Here is a tiny trained network, its code and every weight. The questions are about switching its units off for an input and a class, where a switched-off unit gives its printed mean instead of its output.

import numpy as np


def w(rows, s, z=0):
    codes = np.array(rows[::2]) - 128.0
    scale = np.full(codes.shape[1], s)
    scale[-1] = z or s
    return codes * scale


def norm(h):
    return h / np.sqrt((h * h).mean(-1, keepdims=True) + 1e-5)


def f(y):
    return np.maximum(y, 0)


def log_softmax(a):
    a = a - a.max(-1, keepdims=True)
    return a - np.log(np.exp(a).sum(-1, keepdims=True))


def net(x, mask):
    res = np.array(x, float).reshape(1, 2) / 4 @ E
    u = 0
    for l in range(2):
        y = f(norm(res) @ A[l][:, :-1].T + A[l][:, -1])
        res = res + np.where(mask[u : u + 7], y, B[l][:, -1]) @ B[l][:, :-1]
        u += 7
    return log_softmax(norm(res)[-1] @ U[:, :-1].T + U[:, -1])


A, B = {}, {}
E = w([
[1,140,48,116,187,120,192,42,121],'x0',
[62,6,12,86,108,22,89,88,237],'x1',
],0.0071)
A[0] = w([
[184,126,167,124,100,169,32,145,160,112],'0.n1',
[107,33,135,155,122,131,73,254,206,151],'0.n2',
[152,156,128,192,130,158,186,146,97,255],'0.n3',
[110,97,130,105,160,62,106,48,180,238],'0.n4',
[164,197,247,120,178,164,137,142,172,157],'0.n5',
[123,160,118,130,122,169,144,116,115,48],'0.n6',
[118,159,108,103,138,158,114,184,108,119],'0.n7',
],0.0092,0.00075)
B[0] = w([
[96,177,102,124,74,50,147,195,146,220],'0.n1',
[95,116,238,200,209,112,130,122,130,228],'0.n2',
[122,155,158,162,164,106,93,135,95,218],'0.n3',
[120,155,139,118,68,180,146,148,86,240],'0.n4',
[128,77,81,64,152,126,161,7,92,254],'0.n5',
[102,70,128,120,235,176,26,124,209,170],'0.n6',
[86,28,155,124,195,98,191,255,79,162],'0.n7',
],0.0081,0.0085)
A[1] = w([
[161,72,106,92,74,81,192,143,87,58],'1.n1',
[70,115,89,107,145,135,134,164,163,2],'1.n2',
[72,96,109,139,123,254,152,68,62,194],'1.n3',
[221,124,174,57,100,120,163,195,112,95],'1.n4',
[70,176,115,82,82,199,205,129,205,7],'1.n5',
[45,170,116,221,188,188,165,147,206,141],'1.n6',
[160,97,153,243,84,139,17,156,169,72],'1.n7',
],0.0077,0.0015)
B[1] = w([
[188,173,67,152,32,193,114,153,141,161],'1.n1',
[152,140,103,122,119,164,124,115,151,159],'1.n2',
[119,101,193,125,103,140,89,90,142,254],'1.n3',
[116,129,38,104,99,143,129,124,113,166],'1.n4',
[135,47,7,100,144,156,73,69,192,175],'1.n5',
[186,159,93,116,95,101,165,215,138,203],'1.n6',
[50,138,117,195,115,57,135,128,102,165],'1.n7',
],0.011,0.0092)
U = w([
[82,79,246,88,254,181,93,25,71,195],'0',
[178,116,122,156,152,128,200,111,182,2],'1',
[181,208,19,96,20,108,167,160,9,128],'2',
[141,203,116,76,201,188,139,220,215,117],'3',
[2,108,197,234,83,20,167,198,152,175],'4',
[143,169,107,125,170,89,161,80,187,53],'5',
[74,40,27,61,59,191,89,62,248,162],'6',
],0.01,0.0064)

Each question gives the input, the list of numbers given to net, and the class t.
The units are the neurons (one row each of A and B). Each row of codes is followed by its name. A weight is (code - 128) times the scale printed after its matrix; where a second scale follows, it is the last column's (A, B and U).
mask holds one flag per neuron, layer by layer. A switched-off neuron (its flag False) gives its mean, the last column of its row in B, instead of its output. The means were averaged over made-up inputs and are rounded, as every weight is.
A unit's drop is (log p(t) with every unit on - log p(t) with that unit switched off) / (log p(t) with every unit on - log p(t) with every unit switched off).
The circuit of an input: a set's keep is (log p(t) with only the set's units on - log p(t) with every unit switched off) / (log p(t) with every unit on - log p(t) with every unit switched off). Starting from the 12 units with the biggest drops (on a tie, the unit counted first), units are removed one at a time, each time the one whose removal leaves the highest keep (on an exact tie, the one counted first), for as long as the keep stays at least 0.8.
circuit, biggest first: the units of the circuit, biggest drop first
k most important neurons: the k neurons with the biggest drops, biggest first
drop of u: that unit's drop, to one decimal
input [-3,0], class 4: circuit, biggest first => 0.n1
input [5,-2], class 3: circuit, biggest first => 0.n5; 1.n6; 0.n6
input [-2,-2], class 2: 3 most important neurons => 0.n1; 0.n2; 1.n1
input [0,6], class 4: 2 most important neurons => 0.n2; 0.n5
input [0,8], class 4: 3 most important neurons => 0.n2; 0.n5; 1.n5
input [0,4], class 4: 2 most important neurons => 0.n2; 0.n5
input [8,-3], class 3: 3 most important neurons => 0.n5; 1.n6; 0.n4
input [7,-3], class 3: drop of 1.n6 => 1.2
input [0,0], class 0: drop of 0.n5 => 0.4
input [6,-3], class 3: 2 most important neurons => 0.n5; 1.n6
input [-8,1], class 4: drop of 0.n2 => 2.5
